Below are the code and all the weights of a small trained network. Each question names an input and a target symbol and asks about switching units off, where a switched-off unit gives its printed mean instead of its output.

import numpy as np


def w(rows, s, z=0):
    codes = np.array(rows[::2]) - 128.0
    scale = np.full(codes.shape[1], s)
    scale[-1] = z or s
    return codes * scale


def norm(h):
    return h / np.sqrt((h * h).mean(-1, keepdims=True) + 1e-5)


def f(y):
    return np.maximum(y, 0)


def softmax(a):
    e = np.exp(a - a.max(-1, keepdims=True))
    return e / e.sum(-1, keepdims=True)


def log_softmax(a):
    a = a - a.max(-1, keepdims=True)
    return a - np.log(np.exp(a).sum(-1, keepdims=True))


def net(x, mask):
    ids = ['αβζηλμξπστφψ'.index(c) for c in x.split()]
    T = len(ids)
    res = E[ids] + P[:T]
    u = 0
    for l in range(2):
        q, k, v = (norm(res) @ M[l].T for M in (Q, K, V))
        z = softmax(np.where(np.tri(T) > 0, q @ k.T / 3**0.5, -1e9)) @ v
        res = res + np.where(mask[u], z, O[l][:, -1]) @ O[l][:, :-1]
        u += 1
        y = f(norm(res) @ A[l][:, :-1].T + A[l][:, -1])
        res = res + np.where(mask[u : u + 12], y, B[l][:, -1]) @ B[l][:, :-1]
        u += 12
    return log_softmax(norm(res)[-1] @ U[:, :-1].T + U[:, -1])


Q, K, V, O, A, B = {}, {}, {}, {}, {}, {}
E = w([
[132,133,188,119,180,145],'α',
[166,135,52,122,148,1],'β',
[230,132,48,100,200,160],'ζ',
[128,235,153,189,49,118],'η',
[202,67,94,88,150,77],'λ',
[248,205,101,140,159,90],'μ',
[174,174,100,46,125,219],'ξ',
[51,181,135,169,91,80],'π',
[126,104,139,68,46,48],'σ',
[163,23,155,103,66,63],'τ',
[193,178,106,88,166,201],'φ',
[138,185,128,86,136,234],'ψ',
],0.0064)
P = w([
[170,149,99,128,151,151],'0',
[191,99,88,205,96,122],'1',
[175,166,127,103,149,124],'2',
[190,246,187,33,81,54],'3',
[109,2,124,57,163,161],'4',
[115,209,131,121,174,120],'5',
],0.0076)
Q[0] = w([
[197,119,140,73,95,135],'L0H1',
[118,200,166,200,70,38],'L0H1',
[114,254,125,129,200,140],'L0H1',
],0.0092)
K[0] = w([
[185,108,168,154,61,78],'L0H1',
[145,185,118,2,118,104],'L0H1',
[62,104,182,80,153,77],'L0H1',
],0.0097)
V[0] = w([
[127,110,209,193,229,105],'L0H1',
[79,167,4,128,79,81],'L0H1',
[59,87,100,102,115,168],'L0H1',
],0.004)
O[0] = w([
[107,187,194,54,252,49,79],'L0H1',
[42,181,10,94,83,245,120],'L0H1',
[32,151,70,102,13,70,5],'L0H1',
],0.0034,0.0025)
A[0] = w([
[89,189,183,131,118,148,166],'L0N1',
[176,61,114,94,147,74,141],'L0N2',
[172,82,101,176,170,182,137],'L0N3',
[174,169,97,109,110,173,144],'L0N4',
[152,151,137,182,1,154,179],'L0N5',
[120,90,49,133,180,66,184],'L0N6',
[144,184,73,123,149,184,120],'L0N7',
[110,148,48,137,93,50,54],'L0N8',
[68,143,216,26,168,122,108],'L0N9',
[128,189,144,130,161,211,129],'L0N10',
[142,116,102,48,106,144,85],'L0N11',
[75,125,190,189,139,60,3],'L0N12',
],0.0056,0.003)
B[0] = w([
[90,150,156,123,120,67,191],'L0N1',
[73,143,135,111,163,155,209],'L0N2',
[50,113,96,115,74,126,223],'L0N3',
[100,130,165,163,147,100,255],'L0N4',
[129,115,149,115,204,51,205],'L0N5',
[169,176,224,101,139,186,189],'L0N6',
[93,112,208,120,86,120,241],'L0N7',
[81,118,78,119,193,173,149],'L0N8',
[174,97,66,92,145,1,198],'L0N9',
[162,83,188,128,171,82,246],'L0N10',
[135,110,138,113,73,69,174],'L0N11',
[63,111,135,129,214,134,131],'L0N12',
],0.0053,0.004)
Q[1] = w([
[87,133,3,141,92,123],'L1H1',
[165,147,114,185,109,92],'L1H1',
[37,98,105,110,138,182],'L1H1',
],0.016)
K[1] = w([
[110,38,177,99,107,228],'L1H1',
[73,190,223,2,116,166],'L1H1',
[92,41,75,250,114,211],'L1H1',
],0.0088)
V[1] = w([
[15,83,228,150,128,77],'L1H1',
[130,255,117,222,156,106],'L1H1',
[244,135,225,187,15,167],'L1H1',
],0.0061)
O[1] = w([
[42,35,205,112,80,63,187],'L1H1',
[78,179,175,255,189,197,207],'L1H1',
[191,81,153,194,52,153,251],'L1H1',
],0.0083,0.0033)
A[1] = w([
[149,103,68,28,65,98,116],'L1N1',
[163,183,75,181,172,224,131],'L1N2',
[140,73,127,131,178,173,161],'L1N3',
[85,232,127,102,144,178,181],'L1N4',
[140,104,192,114,141,202,177],'L1N5',
[120,197,176,101,64,128,186],'L1N6',
[217,97,86,124,79,110,105],'L1N7',
[2,159,119,116,103,135,4],'L1N8',
[108,80,148,85,197,74,168],'L1N9',
[97,167,57,56,171,108,161],'L1N10',
[14,162,138,172,90,148,70],'L1N11',
[170,96,112,166,151,98,226],'L1N12',
],0.0091,0.0037)
B[1] = w([
[134,164,83,213,130,109,196],'L1N1',
[123,68,102,112,127,98,226],'L1N2',
[133,174,175,145,94,118,188],'L1N3',
[98,76,111,134,119,163,215],'L1N4',
[108,152,103,145,145,85,242],'L1N5',
[98,74,100,155,109,155,221],'L1N6',
[102,137,139,77,125,170,203],'L1N7',
[118,148,128,5,20,142,144],'L1N8',
[123,142,124,98,168,95,253],'L1N9',
[92,131,160,159,114,154,174],'L1N10',
[113,199,111,100,73,165,173],'L1N11',
[144,143,168,102,169,140,233],'L1N12',
],0.013,0.0051)
U = w([
[129,158,168,64,247,84,141],'α',
[41,62,70,119,184,198,183],'β',
[174,70,76,13,149,178,151],'ζ',
[71,197,194,239,106,160,54],'η',
[159,240,66,139,143,169,210],'λ',
[196,90,137,255,188,137,103],'μ',
[186,122,84,132,27,152,252],'ξ',
[29,173,131,25,76,167,157],'π',
[65,171,43,191,123,35,84],'σ',
[158,103,30,71,93,41,110],'τ',
[167,135,237,85,123,244,118],'φ',
[101,7,200,117,71,76,44],'ψ',
],0.0081,0.0032)

Each question gives the input, a string of symbols that net reads in full, and the target symbol t.
The units are the heads (3 rows each of Q, K, V and O) and the neurons (one row each of A and B). Each row of codes is followed by its name. A weight is (code - 128) times the scale printed after its matrix; where a second scale follows, it is the last column's (O, A, B and U).
mask holds one flag per unit, layer by layer, with each layer's heads first. A switched-off unit (its flag False) gives its mean, the last column of its rows in O or B, instead of its output. The means were averaged over made-up inputs and are rounded, as every weight is.
A unit's drop is (log p(t) with every unit on - log p(t) with that unit switched off) / (log p(t) with every unit on - log p(t) with every unit switched off).
The circuit of an input: a set's keep is (log p(t) with only the set's units on - log p(t) with every unit switched off) / (log p(t) with every unit on - log p(t) with every unit switched off). Starting from the 12 units with the biggest drops (on a tie, the unit counted first), units are removed one at a time, each time the one whose removal leaves the highest keep (on an exact tie, the one counted first), for as long as the keep stays at least 0.8.
circuit, biggest first: the units of the circuit, biggest drop first
unit that matters most: the unit with the biggest drop
k most important neurons: the k neurons with the biggest drops, biggest first
top k neurons in layer l: the k neurons of layer l with the biggest drops, biggest first
input α φ β σ ξ, target φ: circuit, biggest first : L1H1, L1N3
input ψ π α φ η π, target π: circuit, biggest first : L1N8
input ξ μ ψ ψ α, target μ: circuit, biggest first : L1H1, L0N9
input α φ ψ, target α: circuit, biggest first : L0H1, L0N9
input ψ ξ σ α α, target ξ: 2 most important neurons : L1N1, L0N3
input β π ψ τ, target τ: 2 most important neurons : L1N1, L0N8
input ψ β ψ, target β: circuit, biggest first : L1H1, L1N4
input λ π β ξ τ φ, target β: 2 most important neurons : L1N4, L0N5
input α τ α ψ μ, target τ: top 2 neurons in layer 1 : L1N1, L1N7
input β ζ ψ ζ ζ, target ζ: 2 most important neurons : L1N2, L0N6
input μ ψ λ, target μ: 3 most important neurons : L0N6, L0N2, L0N9
input β φ ψ β ξ, target φ: 3 most important neurons : L1N7, L0N9, L0N4
input α ψ β ψ ψ, target ψ: 2 most important neurons : L0N3, L0N5
input β σ β τ β, target σ: unit that matters most : L1N1
input η φ α ζ ξ ψ, target α: top 2 neurons in layer 0 : L0N10, L0N9
input η π α ψ ξ, target π: 2 most important neurons : L0N5, L1N8
input ζ ψ τ, target τ: 2 most important neurons : L1N1, L0N7
input ψ φ π, target π: 2 most important neurons : L1N8, L1N11
input β λ μ φ, target φ: 3 most important neurons : L0N9, L1N1, L0N8
input ψ π ψ π β, target π: 2 most important neurons : L1N8, L0N5
input φ ξ ζ ψ ζ, target ξ: 2 most important neurons : L1N1, L0N3
input α ζ ψ μ α, target ζ: 2 most important neurons : L1N2, L0N10
input ψ α β, target β: 3 most important neurons : L0N6, L1N4, L1N2
input β α β ψ σ, target α: unit that matters most : L0H1
input λ ξ φ, target φ: top 3 neurons in layer 0 : L0N7, L0N5, L0N10
input ξ ζ τ π ψ, target ζ: top 2 neurons in layer 1 : L1N2, L1N7
input ψ η β α α, target η: top neuron in layer 1 : L1N3
input ζ α ψ λ, target λ: top 3 neurons in layer 1 : L1N1, L1N7, L1N2
input π μ π α λ, target μ: top 2 neurons in layer 1 : L1N2, L1N3
input φ τ ξ α β, target τ: top 2 neurons in layer 1 : L1N1, L1N7
